Below are the code and all the weights of a small trained network. Each question names an input and a target symbol and asks about switching units off, where a switched-off unit gives its printed mean instead of its output.

import numpy as np


def w(rows, s, z=0):
    codes = np.array(rows[::2]) - 128.0
    scale = np.full(codes.shape[1], s)
    scale[-1] = z or s
    return codes * scale


def norm(h):
    return h / np.sqrt((h * h).mean(-1, keepdims=True) + 1e-5)


def f(y):
    return y / 2 * (1 + np.tanh(0.7978845608 * (y + 0.044715 * y**3)))


def softmax(a):
    e = np.exp(a - a.max(-1, keepdims=True))
    return e / e.sum(-1, keepdims=True)


def log_softmax(a):
    a = a - a.max(-1, keepdims=True)
    return a - np.log(np.exp(a).sum(-1, keepdims=True))


def net(x, mask):
    ids = ['βγηξσψ'.index(c) for c in x.split()]
    T = len(ids)
    res = E[ids] + P[:T]
    u = 0
    for l in range(2):
        q, k, v = (norm(res) @ M[l].T for M in (Q, K, V))
        z = softmax(np.where(np.tri(T) > 0, q @ k.T / 4**0.5, -1e9)) @ v
        res = res + np.where(mask[u], z, O[l][:, -1]) @ O[l][:, :-1]
        u += 1
        y = f(norm(res) @ A[l][:, :-1].T + A[l][:, -1])
        res = res + np.where(mask[u : u + 4], y, B[l][:, -1]) @ B[l][:, :-1]
        u += 4
    return log_softmax(norm(res)[-1] @ U[:, :-1].T + U[:, -1])


Q, K, V, O, A, B = {}, {}, {}, {}, {}, {}
E = w([
[93,129,108,169,139,125,152,160,140,138,112,19],'β',
[92,82,111,126,159,72,135,146,144,129,95,93],'γ',
[119,71,116,69,88,253,96,216,164,96,122,104],'η',
[196,195,147,89,170,117,148,77,151,146,95,96],'ξ',
[108,93,115,176,203,111,156,145,145,108,123,99],'σ',
[112,184,108,112,164,141,133,149,47,82,109,122],'ψ',
],0.023)
P = w([
[30,144,128,162,96,143,56,71,209,73,122,176],'0',
[95,88,35,170,119,83,174,119,202,97,57,165],'1',
[56,140,114,92,171,54,161,145,231,88,94,116],'2',
[60,77,26,62,160,81,146,100,192,149,93,103],'3',
[150,94,156,165,69,39,44,104,100,78,169,141],'4',
[132,149,171,160,138,147,114,205,110,247,134,191],'5',
[111,148,181,63,165,93,51,172,143,115,208,87],'6',
[192,77,72,159,94,183,144,94,69,165,86,166],'7',
[203,83,215,160,68,135,113,146,76,104,141,151],'8',
[143,112,171,136,126,213,143,166,83,179,122,138],'9',
[139,79,176,106,82,173,119,76,55,84,213,97],'10',
[168,64,131,135,86,252,181,101,64,153,126,141],'11',
],0.012)
Q[0] = w([
[110,164,192,136,138,113,8,123,72,100,187,116],'0.h1',
[59,127,39,143,113,132,128,61,96,56,106,130],'0.h1',
[143,55,156,142,75,137,126,63,216,92,178,96],'0.h1',
[146,163,147,134,159,85,143,28,122,157,121,104],'0.h1',
],0.018)
K[0] = w([
[106,127,2,98,154,162,161,104,124,158,101,145],'0.h1',
[163,89,118,161,87,128,107,116,74,57,54,127],'0.h1',
[167,91,170,197,97,173,144,118,106,232,116,164],'0.h1',
[135,169,120,154,127,75,140,78,157,135,48,144],'0.h1',
],0.018)
V[0] = w([
[131,143,161,254,232,165,151,65,153,87,160,104],'0.h1',
[107,76,159,166,104,153,129,141,161,193,125,45],'0.h1',
[166,139,193,96,132,95,93,31,191,162,96,165],'0.h1',
[152,192,133,144,65,199,125,141,136,115,124,19],'0.h1',
],0.0077)
O[0] = w([
[156,129,142,112,77,113,14,164,111,145,93,175,164],'0.h1',
[89,140,8,139,161,145,113,86,120,134,154,189,105],'0.h1',
[79,135,137,127,89,126,133,182,87,105,202,158,4],'0.h1',
[176,184,61,115,191,81,123,143,144,97,181,98,10],'0.h1',
],0.011,0.0022)
A[0] = w([
[177,190,151,104,85,126,151,24,210,149,119,172,98],'0.n1',
[197,177,184,48,126,171,133,91,52,149,139,116,20],'0.n2',
[3,75,115,212,90,82,190,68,211,193,153,147,2],'0.n3',
[121,199,131,106,148,106,103,86,23,163,159,162,150],'0.n4',
],0.011,0.0053)
B[0] = w([
[106,171,173,100,25,12,124,201,228,125,86,162,146],'0.n1',
[131,147,35,41,243,196,135,149,90,200,214,135,200],'0.n2',
[79,112,108,53,199,237,198,11,74,132,179,41,255],'0.n3',
[198,137,153,98,181,97,161,138,156,68,58,116,168],'0.n4',
],0.013,0.0083)
Q[1] = w([
[183,83,143,74,87,174,154,124,250,165,183,141],'1.h1',
[168,74,112,153,158,99,185,117,121,178,192,107],'1.h1',
[125,124,175,114,158,244,90,103,135,85,73,108],'1.h1',
[129,31,78,144,120,188,93,161,207,114,142,103],'1.h1',
],0.013)
K[1] = w([
[40,179,104,106,63,139,138,177,77,63,193,186],'1.h1',
[180,158,79,78,160,186,145,122,180,108,182,104],'1.h1',
[83,128,151,155,206,195,125,130,16,75,47,89],'1.h1',
[52,151,70,125,130,173,12,120,140,127,130,169],'1.h1',
],0.011)
V[1] = w([
[94,91,93,96,102,255,101,96,240,62,127,134],'1.h1',
[87,188,197,117,156,228,82,66,72,137,171,162],'1.h1',
[36,147,95,138,159,155,218,28,132,154,144,101],'1.h1',
[213,224,97,53,173,143,26,46,114,217,184,128],'1.h1',
],0.0074)
O[1] = w([
[170,77,254,211,160,53,46,201,111,193,140,184,208],'1.h1',
[90,144,156,8,132,98,168,56,126,167,16,91,185],'1.h1',
[137,182,82,83,5,62,106,157,156,109,54,155,254],'1.h1',
[96,98,207,108,59,173,220,111,130,86,113,75,251],'1.h1',
],0.0082,0.0052)
A[1] = w([
[89,76,118,147,100,165,172,173,132,109,182,137,2],'1.n1',
[205,168,68,115,135,116,97,146,147,134,147,152,27],'1.n2',
[180,180,206,126,74,51,137,134,168,75,5,138,56],'1.n3',
[180,177,172,76,112,70,126,151,126,142,56,133,114],'1.n4',
],0.018,0.0032)
B[1] = w([
[115,172,132,133,86,45,113,132,66,146,122,158,161],'1.n1',
[80,149,97,123,135,149,97,74,97,53,70,122,182],'1.n2',
[183,159,172,255,23,86,153,3,216,216,83,204,244],'1.n3',
[160,136,121,232,99,93,62,116,139,73,110,155,235],'1.n4',
],0.02,0.011)
U = w([
[95,114,128,153,95,77,142,164,57,132,140,133,113],'β',
[166,141,162,177,108,131,148,61,182,149,110,166,150],'γ',
[107,25,185,140,128,182,53,184,139,127,102,147,145],'η',
[120,158,59,153,182,123,58,91,91,70,64,118,3],'ξ',
[224,145,89,134,254,68,142,93,122,179,153,88,76],'σ',
[89,91,154,68,95,199,177,101,139,147,140,124,231],'ψ',
],0.0068,0.0046)

Each question gives the input, a string of symbols that net reads in full, and the target symbol t.
The units are the heads (4 rows each of Q, K, V and O) and the neurons (one row each of A and B). Each row of codes is followed by its name. A weight is (code - 128) times the scale printed after its matrix; where a second scale follows, it is the last column's (O, A, B and U).
mask holds one flag per unit, layer by layer, with each layer's heads first. A switched-off unit (its flag False) gives its mean, the last column of its rows in O or B, instead of its output. The means were averaged over made-up inputs and are rounded, as every weight is.
A unit's drop is (log p(t) with every unit on - log p(t) with that unit switched off) / (log p(t) with every unit on - log p(t) with every unit switched off).
The circuit of an input: a set's keep is (log p(t) with only the set's units on - log p(t) with every unit switched off) / (log p(t) with every unit on - log p(t) with every unit switched off). Starting from all 10 units, units are removed one at a time, each time the one whose removal leaves the highest keep (on an exact tie, the one counted first), for as long as the keep stays at least 0.8.
circuit, biggest first: the units of the circuit, biggest drop first
top k neurons: the k neurons with the biggest drops, biggest first
top k neurons in layer l: the k neurons of layer l with the biggest drops, biggest first
input ψ η γ γ γ γ η ψ ψ ψ η, target ψ: top 3 neurons	[0.n2, 1.n3, 1.n4]
input γ β γ γ σ, target ξ: top 3 neurons	[1.n3, 0.n3, 1.n2]
input γ ξ γ β η β ψ γ η σ ψ σ, target σ: circuit, biggest first	[0.h1, 1.n3]
input η γ σ ξ ψ γ γ γ η, target η: top 4 neurons	[0.n4, 0.n3, 1.n3, 1.n4]
input ψ η γ σ σ, target σ: circuit, biggest first	[0.h1, 1.n3, 1.n2]
input ψ ξ ψ ξ γ ψ σ ξ γ ξ, target ψ: circuit, biggest first	[0.h1, 1.h1, 1.n3]
input ξ γ β γ γ σ γ ξ σ, target η: circuit, biggest first	[0.h1, 1.h1, 1.n3, 0.n3]
input γ η ξ β γ β ψ γ ψ β γ ξ, target ξ: circuit, biggest first	[0.n2, 1.n2, 0.n3]
input γ γ ψ γ γ γ γ σ γ γ γ, target η: circuit, biggest first	[0.h1, 1.h1, 0.n3, 1.n3]
input ξ ψ γ γ γ ψ γ γ β ξ ξ ξ, target ψ: circuit, biggest first	[0.n2, 1.h1]
input ξ β ψ ψ ψ γ γ γ β σ η, target ξ: circuit, biggest first	[0.h1, 0.n3, 1.n3]
input γ η ξ β β, target σ: circuit, biggest first	[0.h1, 1.n3, 1.n2]
input ξ η γ, target β: top neuron	[0.n3]
input η ξ γ ψ γ β ψ, target ξ: top 3 neurons	[0.n2, 0.n3, 1.n3]
input γ ψ η γ ξ γ β β γ ξ, target ξ: circuit, biggest first	[0.n2, 1.n2, 0.n3, 1.n3]
input β β γ ψ η γ σ ψ γ ψ ψ, target ψ: top 3 neurons in layer 1	[1.n4, 1.n3, 1.n1]
input γ ξ η β σ, target β: top 4 neurons	[0.n3, 1.n1, 1.n3, 1.n4]
input ψ β γ γ σ, target ξ: top 3 neurons	[0.n3, 1.n3, 1.n2]
input ξ η γ ψ β γ η, target ξ: top 2 neurons in layer 0	[0.n4, 0.n3]
input ξ ψ ψ ξ ξ γ γ ξ β ψ γ, target β: circuit, biggest first	[0.h1, 1.n1, 1.n3]
input γ ξ β γ ξ γ ξ γ η ψ ψ, target ξ: top 3 neurons	[0.n2, 1.n3, 0.n3]
input ψ ψ γ γ ψ, target σ: top 2 neurons	[0.n2, 0.n3]
input γ η ψ ψ β β γ β β η γ, target ξ: top 2 neurons in layer 1	[1.n2, 1.n3]
input ψ γ ψ ψ ψ, target ψ: top 4 neurons	[0.n2, 1.n3, 1.n4, 0.n3]
input γ η γ γ ξ γ γ ψ γ β, target ψ: top neuron in layer 1	[1.n3]
input γ γ γ γ γ γ ξ γ ξ γ γ β, target β: top 4 neurons	[0.n1, 1.n1, 0.n4, 1.n3]
input γ ξ η ψ σ, target β: top 3 neurons in layer 1	[1.n1, 1.n3, 1.n4]
input η ξ ψ γ γ γ γ β, target ψ: top 3 neurons	[0.n3, 1.n3, 1.n4]
